Below are the code and all the weights of a small trained network. Each question names an input and a target symbol and asks about switching units off, where a switched-off unit gives its printed mean instead of its output.

import numpy as np


def w(rows, s, z=0):
    codes = np.array(rows[::2]) - 128.0
    scale = np.full(codes.shape[1], s)
    scale[-1] = z or s
    return codes * scale


def f(y):
    return y / 2 * (1 + np.tanh(0.7978845608 * (y + 0.044715 * y**3)))


def softmax(a):
    e = np.exp(a - a.max(-1, keepdims=True))
    return e / e.sum(-1, keepdims=True)


def log_softmax(a):
    a = a - a.max(-1, keepdims=True)
    return a - np.log(np.exp(a).sum(-1, keepdims=True))


def net(x, mask):
    ids = ['ΘΦαγδεηλξπστψ'.index(c) for c in x.split()]
    T = len(ids)
    res = E[ids] + P[:T]
    u = 0
    for l in range(2):
        q, k, v = (res @ M[l].T for M in (Q, K, V))
        z = softmax(np.where(np.tri(T) > 0, q @ k.T / 3**0.5, -1e9)) @ v
        res = res + np.where(mask[u], z, O[l][:, -1]) @ O[l][:, :-1]
        u += 1
        y = f(res @ A[l][:, :-1].T + A[l][:, -1])
        res = res + np.where(mask[u : u + 12], y, B[l][:, -1]) @ B[l][:, :-1]
        u += 12
    return log_softmax(res[-1] @ U[:, :-1].T + U[:, -1])


Q, K, V, O, A, B = {}, {}, {}, {}, {}, {}
E = w([
[87,117,87],'Θ',
[63,101,125],'Φ',
[73,108,85],'α',
[79,111,150],'γ',
[89,113,131],'δ',
[117,130,57],'ε',
[118,120,174],'η',
[151,129,176],'λ',
[127,125,119],'ξ',
[176,152,56],'π',
[165,133,192],'σ',
[195,154,182],'τ',
[254,181,46],'ψ',
],0.0069)
P = w([
[18,196,153],'0',
[145,2,128],'1',
[51,218,149],'2',
[172,80,105],'3',
[119,209,92],'4',
[198,100,60],'5',
],0.0062)
Q[0] = w([
[144,5,186],'0.h1',
[123,246,167],'0.h1',
[97,179,145],'0.h1',
],0.018)
K[0] = w([
[33,29,86],'0.h1',
[250,169,109],'0.h1',
[180,128,132],'0.h1',
],0.017)
V[0] = w([
[49,62,167],'0.h1',
[110,92,241],'0.h1',
[63,108,11],'0.h1',
],0.011)
O[0] = w([
[217,108,158,249],'0.h1',
[223,198,154,155],'0.h1',
[90,6,119,232],'0.h1',
],0.011,0.0017)
A[0] = w([
[151,89,120,24],'0.n1',
[80,116,92,97],'0.n2',
[132,134,143,148],'0.n3',
[137,110,115,67],'0.n4',
[185,138,89,56],'0.n5',
[32,214,148,59],'0.n6',
[146,112,178,70],'0.n7',
[166,136,112,91],'0.n8',
[135,118,121,93],'0.n9',
[136,104,108,53],'0.n10',
[5,169,179,3],'0.n11',
[105,164,173,172],'0.n12',
],0.015,0.0035)
B[0] = w([
[204,150,120,146],'0.n1',
[122,164,216,184],'0.n2',
[109,123,107,139],'0.n3',
[163,137,139,122],'0.n4',
[169,85,163,142],'0.n5',
[249,247,85,252],'0.n6',
[116,104,66,134],'0.n7',
[135,101,121,135],'0.n8',
[147,131,129,121],'0.n9',
[171,147,146,128],'0.n10',
[164,165,250,201],'0.n11',
[44,146,117,177],'0.n12',
],0.02,0.0031)
Q[1] = w([
[254,171,178],'1.h1',
[164,112,130],'1.h1',
[51,132,116],'1.h1',
],0.014)
K[1] = w([
[21,2,69],'1.h1',
[78,91,190],'1.h1',
[212,206,73],'1.h1',
],0.0078)
V[1] = w([
[138,217,145],'1.h1',
[101,122,131],'1.h1',
[1,62,109],'1.h1',
],0.0024)
O[1] = w([
[197,152,160,189],'1.h1',
[129,139,140,113],'1.h1',
[3,229,142,2],'1.h1',
],0.0027,0.00092)
A[1] = w([
[15,50,108,86],'1.n1',
[134,93,130,168],'1.n2',
[78,72,129,88],'1.n3',
[114,86,127,108],'1.n4',
[128,63,127,84],'1.n5',
[80,68,130,101],'1.n6',
[101,89,110,75],'1.n7',
[89,110,122,193],'1.n8',
[11,140,70,161],'1.n9',
[105,96,162,102],'1.n10',
[79,120,144,128],'1.n11',
[164,162,121,2],'1.n12',
],0.011,0.0087)
B[1] = w([
[136,130,22,135],'1.n1',
[161,72,102,253],'1.n2',
[189,196,76,110],'1.n3',
[157,146,90,135],'1.n4',
[119,171,94,176],'1.n5',
[202,192,82,123],'1.n6',
[165,203,157,96],'1.n7',
[104,31,162,194],'1.n8',
[3,124,110,194],'1.n9',
[191,120,137,118],'1.n10',
[153,108,180,122],'1.n11',
[153,64,105,227],'1.n12',
],0.034,0.0027)
U = w([
[126,137,47,45],'Θ',
[203,203,38,90],'Φ',
[190,1,88,166],'α',
[230,134,183,2],'γ',
[111,216,103,187],'δ',
[88,120,97,75],'ε',
[118,97,252,76],'η',
[82,183,141,167],'λ',
[148,38,161,154],'ξ',
[117,212,206,131],'π',
[88,106,122,98],'σ',
[64,129,183,118],'τ',
[89,122,193,203],'ψ',
],0.0061,0.0084)

Each question gives the input, a string of symbols that net reads in full, and the target symbol t.
The units are the heads (3 rows each of Q, K, V and O) and the neurons (one row each of A and B). Each row of codes is followed by its name. A weight is (code - 128) times the scale printed after its matrix; where a second scale follows, it is the last column's (O, A, B and U).
mask holds one flag per unit, layer by layer, with each layer's heads first. A switched-off unit (its flag False) gives its mean, the last column of its rows in O or B, instead of its output. The means were averaged over made-up inputs and are rounded, as every weight is.
A unit's drop is (log p(t) with every unit on - log p(t) with that unit switched off) / (log p(t) with every unit on - log p(t) with every unit switched off).
The circuit of an input: a set's keep is (log p(t) with only the set's units on - log p(t) with every unit switched off) / (log p(t) with every unit on - log p(t) with every unit switched off). Starting from the 12 units with the biggest drops (on a tie, the unit counted first), units are removed one at a time, each time the one whose removal leaves the highest keep (on an exact tie, the one counted first), for as long as the keep stays at least 0.8.
circuit, biggest first: the units of the circuit, biggest drop first
unit that matters most: the unit with the biggest drop
k most important neurons: the k neurons with the biggest drops, biggest first
k most important neurons of layer l: the k neurons of layer l with the biggest drops, biggest first
input λ ψ δ, target γ: unit that matters most : 0.h1
input ε τ α, target Φ: circuit, biggest first : 0.n6, 0.h1
input τ α τ Φ λ, target Φ: circuit, biggest first : 0.n6, 0.h1
input Φ Θ α, target α: 3 most important neurons : 0.n6, 1.n1, 1.n8
input η ε Θ τ Θ, target Φ: circuit, biggest first : 0.h1, 0.n6
input π η η σ η, target δ: 4 most important neurons : 0.n6, 0.n12, 1.n8, 1.n2
input τ π Φ, target Φ: circuit, biggest first : 0.n6, 0.h1
input π Φ λ σ ε, target δ: 3 most important neurons : 0.n6, 1.n2, 1.n8
input π π Φ, target π: circuit, biggest first : 0.n11, 0.n6, 0.h1
input Θ α Φ, target α: circuit, biggest first : 0.h1, 0.n6, 1.n1
input Φ σ τ, target Φ: circuit, biggest first : 0.n6, 0.h1
input τ π τ, target Φ: circuit, biggest first : 0.h1, 0.n6
input ξ ε π γ ε, target π: 2 most important neurons : 0.n2, 0.n11
input ξ Θ ξ τ σ, target Φ: circuit, biggest first : 0.n6, 0.h1
input α τ Θ, target Φ: unit that matters most : 0.n6
input η σ η, target δ: circuit, biggest first : 0.n6, 0.h1, 0.n12, 1.n8
input Φ ε γ, target η: 2 most important neurons of layer 0 : 0.n11, 0.n6
input Φ γ ε ε α, target η: 2 most important neurons : 0.n2, 0.n6
input π ε ξ, target π: 3 most important neurons of layer 0 : 0.n11, 0.n6, 0.n2
input ψ Φ Θ, target γ: 2 most important neurons of layer 0 : 0.n6, 0.n11
